m =
[[3.92, -1.17, -2.92, -0.60, 2.87, -0.03, 4.51, 0.58, -3.02],
[-0.18, 1.66, -6.69, 2.79, -0.95, -0.28, 4.27, 4.10, -4.73],
[-3.08, -3.06, -2.41, 0.80, 4.23, 1.70, 3.56, -0.12, 6.28],
[0.78, -0.09, 2.37, -3.39, -2.86, -2.76, -5.45, -3.22, -0.08],
[3.44, -2.39, 1.11, 0.80, -6.40, -6.47, 0.48, -0.82, 1.63],
[-5.49, -2.79, 0.86, -0.60, -4.22, -3.75, 4.04, -0.40, 0.41],
[5.13, 1.53, 5.13, -4.59, 2.59, 5.91, -1.66, 0.44, 2.86]]
m[0, 0] -> 3.92
m[:, 7] -> [0.58, 4.10, -0.12, -3.22, -0.82, -0.40, 0.44]
m[:, 3] -> [-0.60, 2.79, 0.80, -3.39, 0.80, -0.60, -4.59]
m[2, 0] -> -3.08
m[0, 2] -> -2.92
m[1, 8] -> -4.73
m[0, 7] -> 0.58
m[:, 6] -> [4.51, 4.27, 3.56, -5.45, 0.48, 4.04, -1.66]
m[:, 5] -> [-0.03, -0.28, 1.70, -2.76, -6.47, -3.75, 5.91]
m[:, 0] -> [3.92, -0.18, -3.08, 0.78, 3.44, -5.49, 5.13]
m[6, 6] -> -1.66
m[6, 3] -> -4.59
m[4, 7] -> -0.82
m[6] -> [5.13, 1.53, 5.13, -4.59, 2.59, 5.91, -1.66, 0.44, 2.86]
m[1, 6] -> 4.27
m[0, 3] -> -0.60
m[6, 4] -> 2.59
m[2, 4] -> 4.23
m[0, 6] -> 4.51
m[4, 4] -> -6.40
m[1, 1] -> 1.66
m[:, 2] -> [-2.92, -6.69, -2.41, 2.37, 1.11, 0.86, 5.13]
m[3, 3] -> -3.39
m[3, 0] -> 0.78
m[1, 0] -> -0.18
m[5] -> [-5.49, -2.79, 0.86, -0.60, -4.22, -3.75, 4.04, -0.40, 0.41]
m[1, 7] -> 4.10
m[4] -> [3.44, -2.39, 1.11, 0.80, -6.40, -6.47, 0.48, -0.82, 1.63]
m[2, 7] -> -0.12
m[6, 7] -> 0.44
m[2, 6] -> 3.56
m[4, 6] -> 0.48
m[6, 5] -> 5.91
m[4, 0] -> 3.44
m[2] -> [-3.08, -3.06, -2.41, 0.80, 4.23, 1.70, 3.56, -0.12, 6.28]

grid =
66,171,167,70,115,120,188,131,41,36,185,44
97,111,116,79,94,181,144,90,140,112,133,83
150,104,167,142,166,192,99,181,118,140,74,181
95,146,144,99,119,120,151,125,83,81,151,86
83,157,150,107,124,133,149,123,84,69,166,82
160,164,142,158,84,77,26,64,148,167,131,141
126,135,63,220,128,52,43,77,190,157,138,165
97,112,115,79,94,182,144,90,139,111,133,85
95,146,143,99,118,121,151,125,83,81,152,85
72,167,159,98,122,132,160,125,69,53,178,68
115,152,154,105,134,50,161,161,39,75,143,98
163,88,181,154,191,228,91,213,122,151,47,213
grid[-12, -12] = 66
grid[10, -6] = 161
grid[2, 7] = 181
grid[2, 4] = 166
grid[11, -2] = 47
grid[2, 6] = 99
grid[:, 3] = [70, 79, 142, 99, 107, 158, 220, 79, 99, 98, 105, 154]
grid[6, 4] = 128
grid[-2, 9] = 75
grid[0] = [66, 171, 167, 70, 115, 120, 188, 131, 41, 36, 185, 44]
grid[-4] = [95, 146, 143, 99, 118, 121, 151, 125, 83, 81, 152, 85]
grid[-6, 1] = 135
grid[-9, 3] = 99
grid[:, -12] = [66, 97, 150, 95, 83, 160, 126, 97, 95, 72, 115, 163]
grid[-9, 11] = 86
grid[:, 8] = [41, 140, 118, 83, 84, 148, 190, 139, 83, 69, 39, 122]
grid[-3, 6] = 160
grid[-11, 2] = 116
grid[-3] = [72, 167, 159, 98, 122, 132, 160, 125, 69, 53, 178, 68]
grid[5, 11] = 141
grid[2] = [150, 104, 167, 142, 166, 192, 99, 181, 118, 140, 74, 181]
grid[7, -10] = 115
grid[-8, -9] = 107
grid[8, 11] = 85
grid[-11, -9] = 79
grid[-2, 11] = 98
grid[-4, -5] = 125
grid[-4, -11] = 146
grid[-11, 10] = 133
grid[1, 6] = 144
grid[11, -11] = 88
grid[-5, -9] = 79
grid[2, 8] = 118
